Below is a small trained network, with its code and all its weights. Each question gives an input and a class and asks what happens when units are switched off, that is, made to give their printed mean instead of their output.

import numpy as np


def w(rows, s, z=0):
    codes = np.array(rows[::2]) - 128.0
    scale = np.full(codes.shape[1], s)
    scale[-1] = z or s
    return codes * scale


def f(y):
    return y / 2 * (1 + np.tanh(0.7978845608 * (y + 0.044715 * y**3)))


def log_softmax(a):
    a = a - a.max(-1, keepdims=True)
    return a - np.log(np.exp(a).sum(-1, keepdims=True))


def net(x, mask):
    res = np.array(x, float).reshape(1, 6) / 4 @ E
    y = f(res @ A[0][:, :-1].T + A[0][:, -1])
    res = res + np.where(mask, y, B[0][:, -1]) @ B[0][:, :-1]
    return log_softmax(res[-1] @ U[:, :-1].T + U[:, -1])


A, B = {}, {}
E = w([
[112,122,120,112,133,141,120,142,138,120,136],'x0',
[104,113,156,108,134,129,121,131,114,139,129],'x1',
[224,9,217,133,71,165,172,165,161,72,154],'x2',
[111,131,81,128,72,135,76,33,74,93,251],'x3',
[177,24,73,190,137,131,92,224,61,164,117],'x4',
[120,127,146,121,131,137,126,126,110,132,121],'x5',
],0.017)
A[0] = w([
[98,145,124,133,95,120,123,33,118,83,191,139],'neuron 1',
[94,171,145,122,181,141,210,130,190,144,58,246],'neuron 2',
[98,145,49,129,160,104,62,138,75,175,83,175],'neuron 3',
[133,99,98,140,56,148,72,78,59,123,240,60],'neuron 4',
[121,162,196,87,99,129,179,68,199,84,137,194],'neuron 5',
[102,163,124,144,152,90,98,130,122,159,126,234],'neuron 6',
[69,250,114,81,156,117,120,65,168,159,92,254],'neuron 7',
],0.012,0.0073)
B[0] = w([
[101,199,72,19,89,186,92,120,131,157,203,220],'neuron 1',
[189,96,102,107,153,41,191,128,172,51,9,215],'neuron 2',
[65,168,66,255,146,85,221,156,93,130,139,207],'neuron 3',
[163,58,81,129,141,114,73,23,48,40,121,231],'neuron 4',
[80,163,224,61,72,135,166,124,182,49,142,227],'neuron 5',
[123,145,57,105,225,148,124,115,45,151,128,180],'neuron 6',
[245,90,117,66,252,160,65,75,112,150,125,255],'neuron 7',
],0.01,0.032)
U = w([
[195,78,113,111,152,122,115,107,110,95,105,206],'0',
[142,178,111,94,142,163,84,105,120,167,156,113],'1',
[108,182,107,167,154,98,185,212,123,153,91,209],'2',
[73,168,78,177,119,119,118,96,86,127,148,1],'3',
[121,147,185,108,86,107,178,152,176,95,100,133],'4',
[102,162,150,95,43,159,136,109,132,97,176,36],'5',
[192,48,158,174,94,153,152,252,148,176,100,146],'6',
],0.015,0.0039)

Each question gives the input, the list of numbers given to net, and the class t.
The units are the neurons (one row each of A and B). Each row of codes is followed by its name. A weight is (code - 128) times the scale printed after its matrix; where a second scale follows, it is the last column's (A, B and U).
mask holds one flag per neuron, in row order. A switched-off neuron (its flag False) gives its mean, the last column of its row in B, instead of its output. The means were averaged over made-up inputs and are rounded, as every weight is.
A unit's drop is (log p(t) with every unit on - log p(t) with that unit switched off) / (log p(t) with every unit on - log p(t) with every unit switched off).
The circuit of an input: a set's keep is (log p(t) with only the set's units on - log p(t) with every unit switched off) / (log p(t) with every unit on - log p(t) with every unit switched off). Starting from all 7 units, units are removed one at a time, each time the one whose removal leaves the highest keep (on an exact tie, the one counted first), for as long as the keep stays at least 0.8.
circuit, biggest first: the units of the circuit, biggest drop first
top k neurons: the k neurons with the biggest drops, biggest first
drop when u is switched off: that unit's drop, to one decimal
input [8,-5,0,4,-7,5], class 1: circuit, biggest first => neuron 1
input [0,-6,-1,1,-5,-1], class 1: top 3 neurons => neuron 4; neuron 7; neuron 1
input [-1,6,-1,-8,2,1], class 2: top 2 neurons => neuron 7; neuron 4
input [4,-2,4,-1,5,5], class 6: circuit, biggest first => neuron 4; neuron 7
input [3,-3,0,5,-1,5], class 1: top 3 neurons => neuron 1; neuron 2; neuron 5
input [-5,-1,4,2,0,-8], class 5: top 2 neurons => neuron 7; neuron 2
input [8,-2,6,0,3,2], class 6: top 2 neurons => neuron 7; neuron 4
input [-5,1,-2,1,-5,8], class 1: top 2 neurons => neuron 4; neuron 1
input [5,4,-1,2,-6,-4], class 1: top 2 neurons => neuron 7; neuron 1
input [-4,5,-4,8,-1,-6], class 1: top 2 neurons => neuron 1; neuron 7
input [-8,6,0,8,3,-1], class 3: top 2 neurons => neuron 7; neuron 2
input [0,5,1,5,0,1], class 5: top 4 neurons => neuron 7; neuron 2; neuron 1; neuron 3
input [-2,-3,1,-2,-6,-2], class 4: top 2 neurons => neuron 5; neuron 4
input [5,4,1,-4,-4,-2], class 4: circuit, biggest first => neuron 4
input [1,-4,0,-8,5,4], class 2: drop when neuron 4 is switched off => 0.1
input [-4,1,-8,-3,-5,6], class 0: drop when neuron 7 is switched off => 6.9
input [3,3,-6,1,7,7], class 3: drop when neuron 2 is switched off => 0.4
